Here is a tiny trained network, its code and every weight. The questions are about switching its units off for an input and a class, where a switched-off unit gives its printed mean instead of its output.

import numpy as np


def w(rows, s, z=0):
    codes = np.array(rows[::2]) - 128.0
    scale = np.full(codes.shape[1], s)
    scale[-1] = z or s
    return codes * scale


def f(y):
    return y / 2 * (1 + np.tanh(0.7978845608 * (y + 0.044715 * y**3)))


def log_softmax(a):
    a = a - a.max(-1, keepdims=True)
    return a - np.log(np.exp(a).sum(-1, keepdims=True))


def net(x, mask):
    res = np.array(x, float).reshape(1, 5) / 4 @ E
    y = f(res @ A[0][:, :-1].T + A[0][:, -1])
    res = res + np.where(mask, y, B[0][:, -1]) @ B[0][:, :-1]
    return log_softmax(res[-1] @ U[:, :-1].T + U[:, -1])


A, B = {}, {}
E = w([
[148,117,23,195,185,90],'x0',
[142,105,146,98,247,134],'x1',
[171,162,212,227,124,142],'x2',
[128,128,128,125,129,127],'x3',
[215,61,107,93,97,172],'x4',
],0.012)
A[0] = w([
[196,91,98,124,125,214,15],'n1',
[49,105,56,92,94,142,2],'n2',
[76,125,90,70,136,152,30],'n3',
[101,169,78,111,37,99,46],'n4',
[92,83,120,75,189,156,106],'n5',
[72,181,164,159,144,80,4],'n6',
[114,154,96,134,55,111,98],'n7',
[96,203,146,93,175,108,86],'n8',
[72,123,255,35,93,165,31],'n9',
[30,131,122,151,137,86,29],'n10',
],0.009,0.0026)
B[0] = w([
[204,189,86,60,26,157,187],'n1',
[111,101,171,215,163,254,196],'n2',
[117,135,166,182,108,172,175],'n3',
[234,148,196,127,150,50,200],'n4',
[225,126,210,198,121,97,192],'n5',
[147,178,80,101,84,205,180],'n6',
[147,205,163,179,155,30,186],'n7',
[200,211,150,106,47,107,169],'n8',
[123,81,12,195,143,83,255],'n9',
[108,243,78,55,55,164,175],'n10',
],0.0092,0.0082)
U = w([
[123,144,92,21,64,169,66],'0',
[84,74,5,174,162,80,98],'1',
[110,103,223,200,130,198,97],'2',
[155,119,220,119,163,59,122],'3',
[99,100,126,110,133,107,255],'4',
[56,76,144,31,150,50,107],'5',
],0.012,0.0096)

Each question gives the input, the list of numbers given to net, and the class t.
The units are the neurons (one row each of A and B). Each row of codes is followed by its name. A weight is (code - 128) times the scale printed after its matrix; where a second scale follows, it is the last column's (A, B and U).
mask holds one flag per neuron, in row order. A switched-off neuron (its flag False) gives its mean, the last column of its row in B, instead of its output. The means were averaged over made-up inputs and are rounded, as every weight is.
A unit's drop is (log p(t) with every unit on - log p(t) with that unit switched off) / (log p(t) with every unit on - log p(t) with every unit switched off).
The circuit of an input: a set's keep is (log p(t) with only the set's units on - log p(t) with every unit switched off) / (log p(t) with every unit on - log p(t) with every unit switched off). Starting from all 10 units, units are removed one at a time, each time the one whose removal leaves the highest keep (on an exact tie, the one counted first), for as long as the keep stays at least 0.8.
units of the circuit, in order: the units of the circuit, biggest drop first
most important unit: the unit with the biggest drop
k most important neurons: the k neurons with the biggest drops, biggest first
input [2,-7,-5,-6,-7], class 0: units of the circuit, in order : (n10)
input [3,-7,-1,0,4], class 3: units of the circuit, in order : (n4, n7)
input [4,-3,-1,5,5], class 0: 2 most important neurons : (n9, n1)
input [-6,-5,6,-7,-5], class 4: units of the circuit, in order : (n9, n2)
input [-3,-5,1,3,0], class 3: units of the circuit, in order : (n4, n7)
input [5,-8,-4,-1,-4], class 3: 2 most important neurons : (n4, n7)
input [-2,-4,4,-8,-2], class 4: units of the circuit, in order : (n2, n5)
input [-2,0,2,-2,4], class 0: units of the circuit, in order : (n1, n5)
input [-6,0,-3,-1,-6], class 0: 4 most important neurons : (n8, n10, n6, n7)
input [-8,-8,-8,-1,-3], class 1: 2 most important neurons : (n9, n5)
input [5,-5,-7,-7,6], class 2: units of the circuit, in order : (n2, n9)
input [3,0,-3,-5,-6], class 0: units of the circuit, in order : (n10, n9)
input [-1,-6,4,4,4], class 3: units of the circuit, in order : (n2, n7, n6)
input [-2,6,-4,4,2], class 3: most important unit : n5
input [5,-5,-8,8,0], class 2: units of the circuit, in order : (n2, n9)
input [-2,-4,-4,4,1], class 2: units of the circuit, in order : (n2, n1)
input [-6,-1,-7,0,-5], class 2: 2 most important neurons : (n2, n3)
input [6,8,-5,-3,-3], class 3: 2 most important neurons : (n5, n9)
input [6,-6,0,-1,-8], class 0: 3 most important neurons : (n10, n6, n9)
input [5,6,1,2,-2], class 3: most important unit : n9
input [2,4,7,-3,-7], class 0: 2 most important neurons : (n6, n10)
